Below are the code and all the weights of a small trained network. Each question names an input and a class and asks about switching units off, where a switched-off unit gives its printed mean instead of its output.

import numpy as np


def w(rows, s, z=0):
    codes = np.array(rows[::2]) - 128.0
    scale = np.full(codes.shape[1], s)
    scale[-1] = z or s
    return codes * scale


def norm(h):
    return h / np.sqrt((h * h).mean(-1, keepdims=True) + 1e-5)


def f(y):
    return np.maximum(y, 0)


def log_softmax(a):
    a = a - a.max(-1, keepdims=True)
    return a - np.log(np.exp(a).sum(-1, keepdims=True))


def net(x, mask):
    res = np.array(x, float).reshape(1, 8) / 4 @ E
    u = 0
    for l in range(3):
        y = f(norm(res) @ A[l][:, :-1].T + A[l][:, -1])
        res = res + np.where(mask[u : u + 4], y, B[l][:, -1]) @ B[l][:, :-1]
        u += 4
    return log_softmax(norm(res)[-1] @ U[:, :-1].T + U[:, -1])


A, B = {}, {}
E = w([
[96,135,185,35,84,87,169,76,105,44,159,149],'x0',
[114,156,107,95,66,240,107,131,120,132,85,168],'x1',
[98,99,160,149,27,153,39,85,67,160,138,143],'x2',
[96,56,77,195,183,85,184,175,169,114,203,130],'x3',
[81,161,146,158,102,108,107,140,149,116,102,143],'x4',
[154,218,134,197,94,146,98,143,127,180,198,226],'x5',
[171,148,138,145,145,132,180,2,91,159,168,159],'x6',
[195,61,47,55,42,64,181,149,128,139,84,179],'x7',
],0.0072)
A[0] = w([
[145,128,54,137,177,244,87,214,148,133,93,89,41],'0.n0',
[41,58,169,165,11,201,55,118,120,145,224,144,97],'0.n1',
[104,168,77,254,137,131,96,205,166,140,82,200,2],'0.n2',
[60,229,140,184,88,126,100,245,174,119,114,211,120],'0.n3',
],0.0094,0.0044)
B[0] = w([
[157,92,113,128,173,254,202,165,170,162,128,152,224],'0.n0',
[94,115,88,184,172,124,91,118,28,138,59,184,247],'0.n1',
[55,177,113,55,24,110,113,122,132,193,236,70,213],'0.n2',
[153,117,99,66,64,95,96,146,153,95,159,59,255],'0.n3',
],0.0088,0.0077)
A[1] = w([
[24,127,157,136,199,185,73,158,135,79,91,8,133],'1.n0',
[89,209,195,201,183,112,144,102,138,127,199,137,4],'1.n1',
[119,85,121,99,132,93,187,188,149,72,92,119,96],'1.n2',
[140,207,145,140,55,180,66,154,125,160,102,189,120],'1.n3',
],0.017,0.0027)
B[1] = w([
[91,173,102,186,119,109,116,146,15,160,65,226,246],'1.n0',
[151,112,246,143,166,118,165,133,201,86,175,91,189],'1.n1',
[162,78,86,108,148,113,107,74,170,74,155,130,216],'1.n2',
[138,183,82,124,158,100,89,166,104,93,73,222,239],'1.n3',
],0.013)
A[2] = w([
[165,105,113,215,157,104,125,146,162,187,136,115,1],'2.n0',
[140,153,210,46,73,189,109,58,93,78,84,149,104],'2.n1',
[110,253,161,92,136,200,79,92,148,94,152,162,97],'2.n2',
[60,69,154,185,129,117,105,116,97,139,178,120,87],'2.n3',
],0.017,0.0022)
B[2] = w([
[45,172,153,85,102,121,172,64,73,143,86,121,171],'2.n0',
[76,163,221,104,27,158,111,141,82,159,54,16,198],'2.n1',
[155,2,102,173,138,125,80,95,104,77,150,95,254],'2.n2',
[166,194,103,125,113,42,136,118,113,116,112,182,189],'2.n3',
],0.0099,0.0095)
U = w([
[122,117,171,76,42,89,168,86,97,138,90,12,140],'0',
[135,134,83,188,108,95,81,149,21,120,68,201,233],'1',
[172,105,230,172,123,165,107,148,123,101,129,43,3],'2',
[139,153,72,107,48,140,109,240,194,194,220,95,46],'3',
[203,30,45,84,135,90,151,104,205,76,166,85,144],'4',
[156,140,226,211,213,88,218,116,172,132,177,116,71],'5',
[125,126,89,168,189,238,206,171,119,244,99,103,56],'6',
],0.011,0.0033)

Each question gives the input, the list of numbers given to net, and the class t.
The units are the neurons (one row each of A and B). Each row of codes is followed by its name. A weight is (code - 128) times the scale printed after its matrix; where a second scale follows, it is the last column's (A, B and U).
mask holds one flag per neuron, layer by layer. A switched-off neuron (its flag False) gives its mean, the last column of its row in B, instead of its output. The means were averaged over made-up inputs and are rounded, as every weight is.
A unit's drop is (log p(t) with every unit on - log p(t) with that unit switched off) / (log p(t) with every unit on - log p(t) with every unit switched off).
The circuit of an input: a set's keep is (log p(t) with only the set's units on - log p(t) with every unit switched off) / (log p(t) with every unit on - log p(t) with every unit switched off). Starting from all 12 units, units are removed one at a time, each time the one whose removal leaves the highest keep (on an exact tie, the one counted first), for as long as the keep stays at least 0.8.
units of the circuit, in order: the units of the circuit, biggest drop first
top k neurons: the k neurons with the biggest drops, biggest first
top k neurons in layer l: the k neurons of layer l with the biggest drops, biggest first
input [-8,0,3,2,-1,1,-6,8], class 3: units of the circuit, in order : [0.n2 1.n0]
input [-5,-3,-2,-2,-3,-5,6,6], class 4: units of the circuit, in order : [1.n0]
input [-5,-7,1,7,-6,2,5,8], class 0: top 4 neurons : [2.n0 1.n3 1.n0 0.n3]
input [-8,4,0,-2,-1,-1,4,2], class 6: units of the circuit, in order : [0.n0 1.n0]
input [1,0,-8,1,4,7,-7,6], class 3: top 2 neurons : [0.n2 2.n2]
input [8,-4,-8,2,-8,2,6,0], class 5: top 2 neurons : [0.n3 1.n1]
input [8,-6,-1,7,-2,2,7,3], class 5: units of the circuit, in order : [0.n3 1.n1]
input [2,-7,-4,-2,-1,8,-8,8], class 4: top 2 neurons in layer 1 : [1.n2 1.n0]
input [0,-3,2,6,-5,3,2,1], class 5: units of the circuit, in order : [0.n3 1.n1 1.n0]
input [3,-6,-3,8,6,-4,5,0], class 4: top 2 neurons in layer 1 : [1.n2 1.n0]
input [-8,1,-3,0,-5,0,-8,-8], class 6: top 2 neurons in layer 0 : [0.n0 0.n1]
input [7,-7,1,-8,-5,-3,0,-5], class 0: top 3 neurons : [2.n1 1.n3 0.n1]
input [-4,-2,-3,3,-1,1,-3,5], class 4: top 2 neurons : [1.n0 1.n2]
input [1,6,-8,-4,2,4,-5,7], class 4: top neuron : [1.n0]
input [-8,-4,-6,-6,0,3,-4,-3], class 3: units of the circuit, in order : [0.n2 0.n1]
input [2,-8,2,2,4,7,-6,-1], class 3: units of the circuit, in order : [1.n0 0.n2]
input [7,1,0,-1,-2,-7,1,4], class 0: top 2 neurons in layer 2 : [2.n1 2.n2]
input [-4,4,-5,7,-6,-4,0,0], class 6: top 3 neurons : [0.n0 0.n3 2.n2]
input [-1,-6,0,-7,-4,2,5,2], class 0: top 2 neurons : [1.n0 2.n1]
input [-7,-3,-6,-2,1,-5,-6,0], class 6: units of the circuit, in order : [0.n0]
